Here is a tiny trained network, its code and every weight. The questions are about switching its units off for an input and a class, where a switched-off unit gives its printed mean instead of its output.

import numpy as np


def w(rows, s, z=0):
    codes = np.array(rows[::2]) - 128.0
    scale = np.full(codes.shape[1], s)
    scale[-1] = z or s
    return codes * scale


def norm(h):
    return h / np.sqrt((h * h).mean(-1, keepdims=True) + 1e-5)


def f(y):
    return np.maximum(y, 0)


def log_softmax(a):
    a = a - a.max(-1, keepdims=True)
    return a - np.log(np.exp(a).sum(-1, keepdims=True))


def net(x, mask):
    res = np.array(x, float).reshape(1, 5) / 4 @ E
    u = 0
    for l in range(2):
        y = f(norm(res) @ A[l][:, :-1].T + A[l][:, -1])
        res = res + np.where(mask[u : u + 11], y, B[l][:, -1]) @ B[l][:, :-1]
        u += 11
    return log_softmax(norm(res)[-1] @ U[:, :-1].T + U[:, -1])


A, B = {}, {}
E = w([
[183,160,179,85,84,123,141,7],'x0',
[192,86,92,117,143,116,106,87],'x1',
[77,166,126,164,103,5,38,120],'x2',
[74,91,91,163,131,83,180,44],'x3',
[74,114,48,181,71,140,81,154],'x4',
],0.0012)
A[0] = w([
[45,187,101,138,54,172,165,189,60],'0.n0',
[165,148,180,66,170,209,103,229,18],'0.n1',
[176,62,89,110,138,152,110,78,75],'0.n2',
[84,145,110,167,136,63,41,205,58],'0.n3',
[176,107,199,101,96,185,137,231,34],'0.n4',
[164,66,144,44,138,220,205,50,163],'0.n5',
[111,114,125,95,214,105,141,243,111],'0.n6',
[80,44,4,192,131,230,168,240,159],'0.n7',
[158,33,131,141,249,112,177,113,3],'0.n8',
[160,242,243,111,113,70,116,67,6],'0.n9',
[234,107,142,6,157,64,92,51,203],'0.n10',
],0.0018,0.0015)
B[0] = w([
[99,23,168,186,149,165,135,147,165],'0.n0',
[251,238,113,61,218,225,180,220,171],'0.n1',
[86,122,93,102,142,157,144,97,150],'0.n2',
[159,89,64,123,61,98,88,160,178],'0.n3',
[207,216,139,128,192,235,187,198,164],'0.n4',
[126,125,73,159,126,63,62,151,231],'0.n5',
[149,137,106,100,66,190,109,102,180],'0.n6',
[145,151,229,134,146,110,110,91,254],'0.n7',
[94,65,110,93,230,97,208,135,151],'0.n8',
[80,86,236,62,154,120,98,70,163],'0.n9',
[16,111,145,139,94,192,144,131,221],'0.n10',
],0.0024)
A[1] = w([
[30,179,162,187,142,132,191,199,53],'1.n0',
[166,92,58,122,210,56,204,135,66],'1.n1',
[133,146,54,145,97,6,54,202,14],'1.n2',
[177,131,38,79,29,119,157,94,41],'1.n3',
[145,173,51,97,60,150,132,54,27],'1.n4',
[72,142,87,150,89,36,152,43,164],'1.n5',
[214,248,111,106,165,182,174,224,82],'1.n6',
[134,180,119,138,42,81,42,186,122],'1.n7',
[179,99,194,59,122,169,253,68,176],'1.n8',
[130,191,229,70,104,60,147,77,6],'1.n9',
[231,42,96,202,122,214,89,159,123],'1.n10',
],0.0023,0.0015)
B[1] = w([
[147,6,177,133,43,175,133,144,168],'1.n0',
[109,167,87,74,176,67,237,117,162],'1.n1',
[42,253,14,190,24,27,66,206,186],'1.n2',
[138,57,71,146,83,162,112,125,146],'1.n3',
[214,39,81,115,87,182,97,106,151],'1.n4',
[198,143,157,80,153,169,116,196,242],'1.n5',
[243,158,125,89,174,208,98,241,237],'1.n6',
[111,149,45,118,195,61,222,137,201],'1.n7',
[116,143,99,147,132,66,73,174,251],'1.n8',
[95,129,249,55,136,81,7,55,168],'1.n9',
[114,250,151,162,128,117,167,71,215],'1.n10',
],0.0028,0.0022)
U = w([
[114,83,76,85,228,70,239,108,131],'0',
[238,205,145,86,180,224,126,240,190],'1',
[60,194,34,171,67,19,70,201,168],'2',
[58,17,206,195,75,175,161,176,81],'3',
[112,196,131,205,130,177,159,71,1],'4',
[199,55,49,105,54,192,96,46,125],'5',
[106,142,254,38,127,64,46,63,165],'6',
],0.0095,0.0031)

Each question gives the input, the list of numbers given to net, and the class t.
The units are the neurons (one row each of A and B). Each row of codes is followed by its name. A weight is (code - 128) times the scale printed after its matrix; where a second scale follows, it is the last column's (A, B and U).
mask holds one flag per neuron, layer by layer. A switched-off neuron (its flag False) gives its mean, the last column of its row in B, instead of its output. The means were averaged over made-up inputs and are rounded, as every weight is.
A unit's drop is (log p(t) with every unit on - log p(t) with that unit switched off) / (log p(t) with every unit on - log p(t) with every unit switched off).
The circuit of an input: a set's keep is (log p(t) with only the set's units on - log p(t) with every unit switched off) / (log p(t) with every unit on - log p(t) with every unit switched off). Starting from the 12 units with the biggest drops (on a tie, the unit counted first), units are removed one at a time, each time the one whose removal leaves the highest keep (on an exact tie, the one counted first), for as long as the keep stays at least 0.8.
circuit, biggest first: the units of the circuit, biggest drop first
top k neurons: the k neurons with the biggest drops, biggest first
top k neurons in layer l: the k neurons of layer l with the biggest drops, biggest first
drop when u is switched off: that unit's drop, to one decimal
input [3,-5,-5,5,3], class 3: top 2 neurons	(1.n6 0.n0)
input [3,7,0,-6,8], class 5: circuit, biggest first	(1.n4 1.n8 1.n3)
input [6,-7,-8,1,5], class 4: circuit, biggest first	(0.n1 1.n6 1.n5)
input [8,4,3,-6,7], class 5: circuit, biggest first	(0.n7 1.n4 1.n3)
input [8,7,5,2,5], class 5: top neuron	(0.n7)
input [1,5,-8,3,8], class 4: top 2 neurons	(1.n10 0.n7)
input [8,-5,-6,4,1], class 5: circuit, biggest first	(0.n7 1.n4 0.n5)
input [-3,6,3,2,-8], class 0: circuit, biggest first	(0.n8 1.n1)
input [4,-7,-2,-2,4], class 3: top 2 neurons	(0.n0 1.n0)
input [-5,8,-4,-2,6], class 4: top 2 neurons	(1.n10 0.n1)
input [-4,8,2,2,-1], class 0: top 2 neurons in layer 0	(0.n8 0.n5)
input [-7,-5,2,8,1], class 3: top 2 neurons	(1.n0 0.n5)
input [-8,0,-2,4,-7], class 0: top 2 neurons	(0.n8 1.n1)
input [-2,6,-2,5,4], class 0: top 2 neurons in layer 1	(1.n1 1.n6)
input [-6,3,-2,3,-8], class 0: top neuron	(0.n8)
input [6,7,-2,0,-2], class 5: top 2 neurons in layer 1	(1.n4 1.n3)
input [0,-8,4,8,-5], class 6: drop when 0.n5 is switched off	0.0
input [5,1,0,-4,-6], class 6: drop when 0.n9 is switched off	0.1
input [3,8,-3,-4,7], class 5: drop when 1.n4 is switched off	0.1
input [4,8,3,3,6], class 5: top neuron	(0.n5)
input [4,2,-6,2,-4], class 0: drop when 0.n7 is switched off	0.2
